x =
[[ 1.720 -1.585  0.576  0.145 -0.459  0.219 -0.444 -0.543 -1.531 -0.522
  -1.130 -0.822 -1.250 -0.268  0.728]
 [-0.060 -1.714  1.930  0.622 -0.233  0.565  0.710 -0.403 -1.754 -0.393
  -2.126 -0.391 -1.410 -0.392  0.372]
 [-1.149 -1.020  1.517 -1.600  0.273 -0.150  0.996  1.159 -0.312 -0.598
  -1.365  1.229 -0.556 -0.545  0.683]
 [-2.438  1.309 -1.214  0.487 -0.319 -0.416 -0.074 -0.954  0.339  0.308
   0.527 -0.562  0.421 -0.178 -2.583]
 [ 2.704 -0.497 -1.550 -0.424 -0.916 -0.549 -2.149 -0.587 -0.637 -0.707
   0.864 -0.970 -0.063 -0.147  0.867]
 [-0.672 -1.613  1.680 -0.179 -0.128  0.240  0.997  0.041 -0.797 -0.249
  -2.164  0.020 -1.176 -0.380  0.403]]
x[0][-15] => 1.720
x[-1] => [-0.672, -1.613, 1.680, -0.179, -0.128, 0.240, 0.997, 0.041, -0.797, -0.249, -2.164, 0.020, -1.176, -0.380, 0.403]
x[-4][14] => 0.683
x[4][-5] => 0.864
x[0][14] => 0.728
x[5][5] => 0.240
x[-1][-1] => 0.403
x[4] => [2.704, -0.497, -1.550, -0.424, -0.916, -0.549, -2.149, -0.587, -0.637, -0.707, 0.864, -0.970, -0.063, -0.147, 0.867]
x[-5] => [-0.060, -1.714, 1.930, 0.622, -0.233, 0.565, 0.710, -0.403, -1.754, -0.393, -2.126, -0.391, -1.410, -0.392, 0.372]
x[:, 3] => [0.145, 0.622, -1.600, 0.487, -0.424, -0.179]
x[2][5] => -0.150
x[5][-11] => -0.128
x[4][9] => -0.707
x[-1][-5] => -2.164
x[-1][12] => -1.176
x[-4][2] => 1.517
x[0][-4] => -0.822
x[-5][3] => 0.622
x[2] => [-1.149, -1.020, 1.517, -1.600, 0.273, -0.150, 0.996, 1.159, -0.312, -0.598, -1.365, 1.229, -0.556, -0.545, 0.683]
x[0][-8] => -0.543
x[:, 9] => [-0.522, -0.393, -0.598, 0.308, -0.707, -0.249]
x[-5][-3] => -1.410
x[-2][-11] => -0.916
x[2][10] => -1.365
x[-3][3] => 0.487
x[0][-6] => -0.522
x[0][-12] => 0.145
x[-6][-10] => 0.219
x[1][4] => -0.233
x[-3][12] => 0.421
x[3][1] => 1.309
x[-4][9] => -0.598
x[3] => [-2.438, 1.309, -1.214, 0.487, -0.319, -0.416, -0.074, -0.954, 0.339, 0.308, 0.527, -0.562, 0.421, -0.178, -2.583]

A = array([-32, -25,  14,  28,  27])
A[-5] => -32
A[2] => 14
A[1] => -25

grid =
array([[ 15.808, -21.555, -24.772,  -5.026,  -0.829, -20.879,  20.367,
        -24.918, -20.571],
       [-22.493, -16.505,  -6.371,  -7.743,  -7.914,  -3.687, -20.107,
        -10.347,  -5.889],
       [ -0.798, -18.128,  -8.056,  18.024,  17.597,   8.119,  -0.197,
         15.086,  12.030]])
Indices start at 0.
(0, 0): 15.808
(1, 3): -7.743
(2, 0): -0.798
(0, 7): -24.918
(0, 4): -0.829
(1, 8): -5.889
(2, 1): -18.128
(2, 3): 18.024
(0, 3): -5.026
(0, 2): -24.772
(0, 6): 20.367
(1, 1): -16.505
(2, 8): 12.030
(1, 5): -3.687
(2, 4): 17.597
(2, 7): 15.086
(1, 0): -22.493

a =
[[91, 57, 40, 19, 28, 20, 51, 94, 42, 70, 46, 48],
 [53, 50, 48, 50, 49, 51, 50, 49, 51, 50, 50, 50],
 [51, 49, 51, 50, 49, 51, 51, 50, 50, 48, 49, 50],
 [49, 51, 49, 51, 49, 51, 51, 50, 49, 50, 49, 50],
 [72, 56, 40, 34, 49, 41, 61, 86, 40, 49, 48, 73],
 [69, 59, 24, 65, 52, 70, 27, 47, 40, 41, 52, 44],
 [53, 50, 50, 50, 50, 50, 52, 50, 50, 48, 51, 51]]
a[0, 0] => 91
a[:, 11] => [48, 50, 50, 50, 73, 44, 51]
a[1, 2] => 48
a[4, 6] => 61
a[6, 2] => 50
a[2, 11] => 50
a[3, 8] => 49
a[2, 5] => 51
a[2, 10] => 49
a[:, 4] => [28, 49, 49, 49, 49, 52, 50]
a[2] => [51, 49, 51, 50, 49, 51, 51, 50, 50, 48, 49, 50]
a[4, 3] => 34
a[4, 9] => 49
a[:, 0] => [91, 53, 51, 49, 72, 69, 53]
a[6, 9] => 48
a[5] => [69, 59, 24, 65, 52, 70, 27, 47, 40, 41, 52, 44]
a[4, 8] => 40
a[4, 10] => 48
a[2, 9] => 48
a[:, 9] => [70, 50, 48, 50, 49, 41, 48]
a[:, 7] => [94, 49, 50, 50, 86, 47, 50]
a[6, 0] => 53
a[:, 5] => [20, 51, 51, 51, 41, 70, 50]
a[3, 6] => 51
a[0] => [91, 57, 40, 19, 28, 20, 51, 94, 42, 70, 46, 48]
a[6, 6] => 52
a[2, 6] => 51
a[2, 3] => 50
a[:, 2] => [40, 48, 51, 49, 40, 24, 50]
a[5, 6] => 27
a[6, 4] => 50
a[6, 1] => 50
a[2, 8] => 50
a[3] => [49, 51, 49, 51, 49, 51, 51, 50, 49, 50, 49, 50]
a[5, 3] => 65
a[4, 5] => 41
a[6, 5] => 50
a[6] => [53, 50, 50, 50, 50, 50, 52, 50, 50, 48, 51, 51]

data =
[[-36   6  50   9  10  -7 -17   8 -29   3]
 [ 18 -26 -27 -19 -30 -11  28  11  36  -4]]
data[0,0] = -36
data[1,0] = 18
data[1] = [18, -26, -27, -19, -30, -11, 28, 11, 36, -4]
data[0,1] = 6
data[0,7] = 8
data[0,6] = -17
data[0] = [-36, 6, 50, 9, 10, -7, -17, 8, -29, 3]

m = [[101.2, 44.1, 13.5, 58.7, 27.2, 31.3, 96.1, 66.7, -26.9, 28.1, -11.1], [175.7, 113.0, 28.3, 13.5, -103.1, 116.0, 199.9, 144.6, -231.5, -46.8, -62.2], [165.1, 117.0, -11.2, 65.7, -56.6, 99.0, 139.4, 131.6, -163.3, 7.7, -69.5], [149.1, 96.8, -26.0, 41.3, -93.8, 116.0, 217.2, 144.6, -204.2, -12.8, -91.4], [159.8, 84.6, -45.7, 69.2, 8.6, 121.6, 156.7, 99.2, -136.0, 41.7, -113.3], [175.7, 64.4, -75.3, 69.2, -56.6, 121.6, 173.9, 131.6, -163.3, 41.7, -98.7], [95.9, 52.2, 13.5, 44.8, 17.9, 48.2, 70.2, 47.2, -40.5, 41.7, -33.0], [143.8, 64.4, -1.3, 65.7, -38.0, 76.5, 173.9, 151.1, -108.7, -26.4, -69.5], [106.5, 84.6, 8.5, 65.7, 27.2, 48.2, 78.8, 79.7, -40.5, 41.7, 18.1], [170.4, 80.6, 3.6, 30.9, -28.7, 116.0, 217.2, 151.1, -163.3, -26.4, -98.7], [111.8, 72.5, 28.3, 30.9, -19.3, 53.9, 96.1, 66.7, -26.9, 41.7, 18.1], [106.5, 117.0, -11.2, 34.4, -121.8, 93.4, 165.3, 144.6, -217.8, -53.6, -62.2], [122.5, 84.6, 8.5, 41.3, -131.1, 110.3, 165.3, 151.1, -217.8, -33.2, -33.0], [143.8, 72.5, 3.6, 17.0, -56.6, 116.0, 156.7, 105.6, -176.9, -33.2, -69.5]]
Indices start at 0.
(0, 0) -> 101.2
(13, 5) -> 116.0
(1, 8) -> -231.5
(1, 4) -> -103.1
(6, 5) -> 48.2
(9, 0) -> 170.4
(11, 4) -> -121.8
(3, 5) -> 116.0
(2, 2) -> -11.2
(6, 1) -> 52.2
(9, 8) -> -163.3
(5, 7) -> 131.6
(10, 4) -> -19.3
(5, 1) -> 64.4
(13, 0) -> 143.8
(10, 7) -> 66.7
(3, 9) -> -12.8
(2, 0) -> 165.1
(13, 6) -> 156.7
(4, 9) -> 41.7
(9, 7) -> 151.1
(2, 6) -> 139.4
(9, 2) -> 3.6
(13, 10) -> -69.5
(0, 10) -> -11.1
(5, 5) -> 121.6
(6, 4) -> 17.9
(1, 10) -> -62.2
(9, 10) -> -98.7
(13, 4) -> -56.6
(11, 8) -> -217.8
(5, 6) -> 173.9
(4, 1) -> 84.6
(6, 0) -> 95.9
(0, 9) -> 28.1
(2, 1) -> 117.0
(6, 3) -> 44.8

W = [-0.063, 0.101, -0.006, 0.025, -0.173]
W[0]: -0.063
W[-4]: 0.101
W[2]: -0.006
